In the rows, zero is written as 128.
[124,139,125,116,122,132,138,136,117,125,128,134,120,127,124,123,112,130,125,121,124,122,136,117,118,126,102,141,157,127,117,134,122,133,143,98,116,135,126,136,112,112,133,129,134,106]  Molum
[133,112,138,148,124,133,126,126,150,136,115,148,141,113,123,112,115,128,131,118,142,128,136,111,117,140,140,114,131,129,135,133,131,103,125,137,131,122,126,123,121,127,121,90,116,127]  niveg
[127,103,125,109,140,116,122,159,147,151,132,143,125,96,149,116,173,128,145,128,141,123,147,141,127,160,147,132,205,166,154,119,96,96,111,107,107,137,134,141,186,155,133,131,183,157]  niveg
[141,150,126,127,125,116,117,118,113,129,139,139,136,120,129,103,124,129,118,112,141,108,91,82,167,147,143,155,104,127,107,122,137,122,137,103,128,125,157,116,110,131,113,102,129,118]  Molum
[117,136,122,124,124,127,148,145,110,145,145,131,142,146,107,116,116,154,140,137,138,133,149,136,152,103,97,124,156,128,97,137,117,142,143,117,126,139,124,135,97,115,137,130,140,121]  vur
[144,139,109,137,149,123,137,133,125,123,139,130,151,126,130,118,96,155,118,150,137,156,138,129,143,105,149,142,135,133,125,138,111,139,112,149,125,130,133,142,128,169,93,130,121,82]  mavus
[130,125,123,127,125,124,131,114,159,122,136,138,128,118,123,114,153,130,133,122,139,120,112,103,125,142,164,138,127,138,128,130,122,111,142,143,126,119,139,121,134,114,104,115,124,117]  Dono
[116,146,121,108,139,127,136,138,109,157,112,128,122,105,134,92,126,143,113,125,116,127,144,106,149,98,128,159,201,120,91,144,88,157,159,98,83,132,125,102,79,117,126,140,103,58]  mavus
[100,145,118,116,140,145,98,160,131,152,123,115,117,95,104,109,152,104,131,174,102,123,138,149,150,116,92,159,135,129,128,95,65,115,116,147,126,136,104,98,124,188,149,175,148,87]  vur
[119,150,131,93,141,140,132,157,149,139,79,145,122,133,146,98,108,129,170,143,144,165,119,177,88,120,116,100,156,120,104,113,114,162,101,91,164,131,128,163,166,123,133,149,161,79]  niveg
[118,130,119,133,149,125,143,129,139,125,137,127,144,119,127,123,131,129,131,132,124,126,137,121,124,134,119,153,152,143,138,118,129,123,117,105,141,120,148,154,141,155,123,119,135,128]  vur
[119,120,113,128,128,138,128,122,121,127,134,135,135,131,114,103,136,124,116,117,153,125,119,144,141,132,134,142,163,131,123,108,109,124,156,135,103,141,134,124,167,154,144,125,145,139]  tilez
[131,146,144,116,126,121,96,133,174,141,81,156,105,108,144,96,166,126,147,114,133,144,87,111,108,110,133,146,155,135,133,123,103,123,114,130,111,115,145,125,166,119,132,111,145,147]  bon
[129,129,128,128,133,129,126,111,122,136,108,136,125,135,119,132,117,142,121,117,137,127,123,139,119,137,132,125,132,131,126,121,142,121,137,119,116,139,123,123,153,131,144,136,131,121]  niveg
[106,100,140,138,127,132,144,107,116,113,135,126,116,134,112,96,113,144,106,138,139,127,93,123,147,148,119,130,153,137,149,106,99,141,127,111,122,128,136,141,159,135,156,151,134,156]  bon
[144,100,140,142,107,128,107,108,168,126,105,117,144,121,140,99,136,100,84,130,109,153,107,129,126,138,132,132,129,135,131,125,135,120,123,186,114,138,140,119,112,126,115,102,161,104]  Dono
[130,125,92,117,137,110,139,133,92,112,92,135,173,114,122,137,142,95,118,91,143,130,105,90,144,118,100,117,147,154,119,137,124,121,147,71,128,108,140,156,153,101,121,141,108,92]  Molum
[137,115,105,146,127,125,119,134,164,96,77,169,129,114,145,121,111,148,141,135,150,148,127,114,122,148,172,98,117,146,103,130,95,121,110,146,111,117,135,125,178,73,124,90,141,97]  gobo
[125,131,131,130,127,132,124,149,131,137,138,129,128,132,124,122,136,129,125,130,126,139,139,135,108,131,104,126,132,121,112,121,121,135,139,122,120,121,120,123,107,115,130,115,131,119]  bon
[124,131,143,109,135,134,138,156,120,133,126,118,131,115,118,112,126,134,120,117,126,132,170,107,106,128,123,138,138,146,109,119,132,128,129,109,125,122,105,134,94,102,121,135,108,106]  niveg
[111,158,138,80,113,157,135,180,138,150,99,136,106,146,103,89,125,111,140,152,163,113,105,187,151,153,129,71,105,112,122,157,115,147,127,117,98,142,115,67,171,117,122,193,184,122]  Dono
[130,121,127,125,134,111,126,133,144,133,100,135,135,119,135,104,145,140,118,126,127,130,103,122,128,130,148,141,149,147,127,134,114,128,124,127,111,137,150,125,156,135,125,130,134,122]  Dono
[138,96,139,127,114,130,104,104,118,149,123,114,145,115,131,130,146,101,85,116,124,122,97,118,132,152,116,129,138,123,131,132,143,108,144,118,106,136,133,130,108,153,138,120,133,106]  niveg
[111,109,133,141,137,114,116,123,149,179,85,134,137,131,139,119,140,145,127,131,141,108,109,121,132,146,161,131,139,138,112,114,136,125,124,103,122,133,163,130,149,149,148,81,142,113]  tesoz
[112,130,97,122,128,114,128,103,105,89,87,124,138,133,121,119,159,128,108,112,115,142,113,113,167,136,123,127,123,144,139,95,137,128,156,146,146,135,137,111,182,61,134,122,151,166]  Molum
[125,133,129,121,128,115,130,133,85,117,137,126,121,124,114,123,148,149,139,139,104,147,160,134,143,99,132,137,136,146,128,114,102,127,135,154,109,118,85,98,134,108,118,214,88,150]  Molum
[137,130,143,151,152,134,128,126,161,187,134,109,99,161,117,127,93,143,131,105,128,140,103,138,123,121,126,137,125,107,103,115,139,125,149,156,119,149,118,93,97,113,164,132,123,135]  tesoz
[132,138,104,146,158,124,124,125,110,92,134,124,148,123,128,129,104,140,119,152,107,130,118,124,133,122,120,136,123,137,133,144,115,136,126,128,119,130,134,120,129,152,122,121,121,107]  Dono
[125,117,141,137,141,144,143,131,142,152,135,145,125,128,128,110,101,131,110,111,126,127,124,103,121,117,124,150,172,99,96,111,107,137,157,111,106,123,123,111,103,128,130,116,114,85]  tilez
[111,129,115,152,147,118,120,115,130,105,141,127,126,132,125,114,108,123,142,141,105,136,123,126,121,125,116,147,149,121,139,124,102,126,143,118,137,125,132,132,136,163,133,127,111,145]  vur
[131,125,137,105,122,121,118,124,151,90,97,145,121,116,133,123,151,114,137,124,128,108,134,109,95,142,122,154,119,148,124,119,104,128,115,129,121,134,136,129,156,94,133,145,137,118]  gobo
[135,111,141,132,110,132,123,128,180,112,85,162,140,91,137,103,141,117,114,113,149,109,123,87,98,140,112,126,120,131,148,111,114,117,114,168,121,118,137,125,132,104,133,69,112,127]  tesoz
[127,131,127,135,128,122,122,140,133,127,101,140,131,122,132,122,145,132,124,124,131,127,124,106,120,142,142,137,128,143,123,125,118,125,125,126,117,127,140,119,131,136,123,113,127,112]  bon
[115,125,116,117,126,139,145,137,163,118,117,147,150,119,131,112,138,129,121,133,139,122,117,113,119,134,141,105,134,138,123,142,105,143,113,154,110,136,142,138,140,148,124,109,126,97]  gobo
[131,141,138,119,136,126,112,152,95,139,140,139,119,127,137,115,137,139,137,126,125,126,132,118,106,137,120,128,140,116,105,114,119,130,146,116,120,130,120,120,120,122,127,119,114,115]  bon
[124,139,136,107,128,129,132,157,128,131,149,126,125,129,128,110,119,122,127,126,114,118,171,120,112,127,122,147,120,128,116,118,130,144,135,125,131,133,121,130,117,109,121,141,127,122]  Molum
[126,133,125,126,140,114,119,119,97,127,118,127,137,131,121,112,124,144,124,138,140,140,123,154,132,126,148,140,128,132,129,128,136,121,127,119,111,143,126,124,156,123,129,130,128,131]  Molum
[142,134,117,121,102,129,143,164,138,150,128,162,122,117,129,134,136,144,130,124,126,122,135,106,133,134,150,144,135,141,107,128,106,119,116,129,108,142,148,116,133,163,111,134,136,84]  gobo
[103,112,129,129,127,135,128,135,73,125,131,124,122,131,115,121,119,131,114,139,134,141,138,146,147,133,142,141,148,131,130,114,119,126,154,122,91,146,119,121,161,107,160,138,128,165]  tesoz
[121,153,109,145,155,147,123,152,149,188,74,108,136,121,93,129,127,131,112,102,153,114,131,123,162,109,125,183,139,146,123,140,141,103,122,86,121,130,140,103,98,174,137,119,148,108]  tilez
[138,136,132,67,101,101,78,147,116,122,176,149,118,116,134,94,211,145,110,135,163,98,100,167,138,147,180,80,78,118,128,103,124,138,133,158,101,158,114,104,157,129,141,111,137,126]  vur
[153,193,160,92,170,111,160,102,123,167,120,134,112,131,137,140,83,106,152,106,162,97,78,128,116,163,58,149,170,120,120,72,131,120,148,155,119,169,112,128,135,162,160,180,163,68]  mavus
[119,138,96,175,175,118,147,118,163,156,148,134,164,109,141,170,94,125,125,147,90,126,133,112,139,105,72,138,147,96,123,135,90,128,149,193,127,140,114,126,99,153,157,107,107,103]  Molum
[138,134,132,127,149,114,88,122,133,127,135,142,151,117,159,87,129,137,135,141,143,115,109,103,117,177,134,148,138,123,140,124,140,138,149,101,115,107,179,132,137,144,103,55,153,132]  mavus
[128,148,106,140,168,114,119,87,137,143,115,143,106,118,149,147,75,129,132,127,115,107,141,113,120,121,158,141,149,109,135,158,111,110,132,133,104,142,117,126,141,149,118,135,99,59]  tesoz
[135,130,122,146,148,123,125,137,150,128,127,146,141,116,131,127,127,135,117,118,95,119,151,110,110,126,108,140,132,131,122,115,124,121,120,122,152,121,123,126,117,139,112,128,119,92]  Molum
[123,143,113,154,129,137,147,127,111,114,140,139,135,133,121,138,118,139,147,148,116,143,126,129,126,120,129,133,146,133,122,126,109,134,137,150,136,139,136,128,127,169,125,127,125,105]  bon
[118,116,123,135,129,127,124,152,122,122,102,126,155,119,116,126,162,123,121,123,120,142,116,108,140,137,134,114,130,152,114,122,131,119,140,110,135,120,128,112,107,113,116,108,132,108]  gobo
[118,154,141,116,146,148,98,140,119,109,87,178,121,115,138,102,134,141,149,150,134,133,108,110,89,170,111,186,145,115,105,79,98,106,136,134,104,143,144,109,185,155,125,98,160,124]  tesoz
[132,142,138,114,127,150,129,139,157,120,128,146,112,123,135,87,126,135,162,128,136,131,152,136,96,118,107,124,156,113,114,108,111,141,123,147,132,122,109,110,107,108,129,119,127,120]  vur
[139,136,155,100,145,119,113,147,129,147,180,127,110,135,138,116,111,114,153,90,128,132,148,104,84,113,89,109,179,135,125,123,126,132,129,83,144,108,99,180,51,110,124,130,114,93]  mavus
[143,138,149,139,112,143,117,144,139,137,125,153,126,121,133,103,122,126,120,104,143,135,119,129,103,130,112,108,134,109,101,120,123,134,131,150,124,120,117,128,94,129,126,125,108,108]  gobo
[124,136,152,127,103,106,158,147,96,116,242,144,123,142,119,133,132,152,118,132,127,108,98,125,162,105,150,87,119,93,107,142,119,161,158,111,176,145,135,164,88,122,121,116,112,136]  tilez
[130,135,108,138,154,132,105,132,141,124,141,132,150,126,124,119,108,139,126,141,113,116,130,132,136,110,114,123,106,133,134,136,116,149,124,144,126,140,116,117,98,178,142,132,117,97]  tesoz
[145,127,141,154,134,126,122,129,137,114,111,127,136,117,142,119,136,126,112,109,127,125,94,114,121,120,114,117,150,131,116,116,134,127,123,126,126,117,129,112,99,141,134,86,121,132]  Dono
[125,124,144,140,115,125,114,137,143,144,77,125,134,110,122,126,177,122,122,124,138,129,104,121,129,145,139,127,119,134,128,137,130,98,122,130,141,121,148,123,139,126,120,114,123,144]  mavus
[138,134,112,128,165,112,129,118,158,98,203,143,131,118,139,134,103,127,119,134,123,121,112,130,122,147,93,150,144,126,137,108,111,125,127,83,127,112,122,159,131,157,122,115,161,114]  Dono
[128,107,127,131,125,131,133,135,136,139,99,127,145,117,133,105,136,127,117,121,124,128,118,106,121,135,132,130,156,148,119,129,125,126,121,110,110,123,146,126,127,136,128,110,124,106]  Molum
[135,103,106,129,104,113,147,117,140,112,102,122,124,119,128,128,120,128,127,126,126,125,117,102,141,150,123,142,137,154,129,142,109,101,127,109,124,134,141,138,136,121,124,131,133,124]  Dono
[131,136,123,137,128,124,129,126,132,122,130,139,137,117,130,124,111,132,139,138,133,132,151,125,118,127,121,144,132,124,127,128,123,113,128,130,121,119,113,131,119,141,111,116,117,126]  Molum
[136,123,137,123,111,113,142,140,118,114,133,131,127,132,126,141,150,117,124,127,137,141,131,144,119,141,139,123,117,134,117,116,125,117,132,137,119,127,115,124,151,107,118,164,125,142]  Molum
[148,114,110,155,88,181,140,95,228,82,81,177,128,108,130,121,111,99,91,95,154,118,110,123,82,160,109,145,122,114,114,116,133,119,123,123,107,99,145,123,146,151,122,84,149,83]  Dono
[130,122,147,120,107,140,129,134,105,119,164,150,105,144,138,120,99,131,104,109,140,145,136,123,111,111,132,108,171,93,109,140,110,144,135,115,114,141,114,157,82,117,124,108,116,95]  mavus
[130,131,128,117,128,119,126,133,110,126,117,142,123,128,126,113,123,151,107,124,153,122,126,131,128,141,146,146,142,126,111,114,128,115,138,121,89,152,128,125,168,141,136,108,136,129]  vur
[120,121,131,140,134,126,127,137,127,126,104,141,138,123,120,114,101,121,124,132,124,127,114,105,139,135,142,135,115,131,123,140,113,124,133,115,123,133,136,115,125,117,130,130,117,104]  Dono
[118,126,127,129,130,134,122,127,136,146,134,115,116,143,117,99,119,129,119,132,122,131,128,130,140,156,146,150,117,115,115,107,136,140,158,115,125,130,135,87,95,115,129,133,136,98]  vur
[129,126,133,120,117,130,128,137,140,140,101,131,130,113,120,106,148,129,118,117,136,118,107,102,137,138,131,134,134,123,113,134,116,116,146,121,134,135,140,116,124,125,118,117,120,110]  mavus
[132,154,126,111,154,127,116,150,121,154,134,126,125,123,142,96,139,129,139,117,124,128,146,153,100,131,111,140,163,106,118,120,126,150,158,118,145,134,133,121,131,124,120,149,128,114]  niveg
[115,113,124,152,130,129,145,111,148,125,109,121,144,140,113,134,127,127,126,129,123,126,116,104,136,123,142,152,153,137,109,145,118,118,156,126,114,137,145,115,115,144,124,104,135,118]  tilez
[131,124,137,127,140,116,131,131,137,137,103,130,158,117,135,122,144,121,132,125,124,134,124,102,118,134,135,132,126,132,120,129,136,125,137,130,140,119,141,125,129,118,108,117,114,117]  niveg
[131,127,111,149,149,133,137,137,169,118,118,131,139,120,135,111,88,124,117,132,124,129,145,136,122,122,117,137,141,119,131,129,116,132,120,130,129,130,119,123,140,160,121,114,137,120]  Molum
[133,124,136,124,125,127,126,116,105,128,124,111,128,134,132,120,123,115,126,128,121,142,96,146,115,130,110,95,129,123,110,119,142,131,131,128,118,127,128,136,143,109,153,125,115,123]  vur
[138,119,110,145,118,129,125,107,120,134,121,106,133,125,127,134,135,128,145,140,149,129,146,157,131,147,132,131,138,147,122,112,139,96,124,149,122,138,136,123,147,139,144,86,155,153]  niveg
[128,111,125,120,109,130,125,132,113,131,144,123,107,129,124,122,151,126,131,125,126,122,134,152,125,138,123,112,125,129,134,106,118,127,134,134,119,130,116,107,137,111,150,153,113,149]  tesoz
[127,120,120,130,137,132,138,122,93,132,114,109,124,138,128,135,123,136,120,128,141,118,131,131,139,142,134,135,151,140,119,120,120,123,136,133,100,138,133,121,156,137,144,145,132,134]  tilez
[141,115,100,170,159,124,117,135,119,133,108,150,156,112,140,138,135,133,97,107,135,155,118,124,126,138,116,128,181,128,124,116,114,105,141,113,128,114,129,142,147,160,108,113,135,86]  bon
[112,98,142,133,126,130,120,137,143,128,166,143,128,144,113,140,149,151,119,118,95,110,148,107,84,114,111,123,147,126,125,151,124,126,142,92,123,136,115,145,96,138,135,100,110,131]  bon
[120,131,127,139,128,136,118,139,105,166,133,126,104,131,125,114,159,140,137,114,158,146,127,158,132,119,152,135,161,125,132,116,111,113,107,136,125,130,136,125,112,134,143,132,110,153]  tesoz
[126,143,131,142,139,116,132,141,120,137,139,124,128,128,138,123,111,133,118,130,134,117,133,146,129,136,119,127,153,120,118,129,122,139,135,114,142,133,122,143,94,162,124,142,129,106]  Dono
[136,128,114,135,141,134,129,130,121,127,149,131,129,125,130,124,103,136,131,131,124,115,138,103,126,124,114,148,139,127,119,119,118,119,129,128,120,133,135,128,125,150,125,94,124,117]  tesoz
[131,123,124,122,141,124,138,152,137,147,132,123,127,130,130,130,140,137,135,120,130,114,148,127,124,128,124,125,145,138,115,118,122,132,137,124,134,128,120,120,121,112,130,144,134,116]  Dono
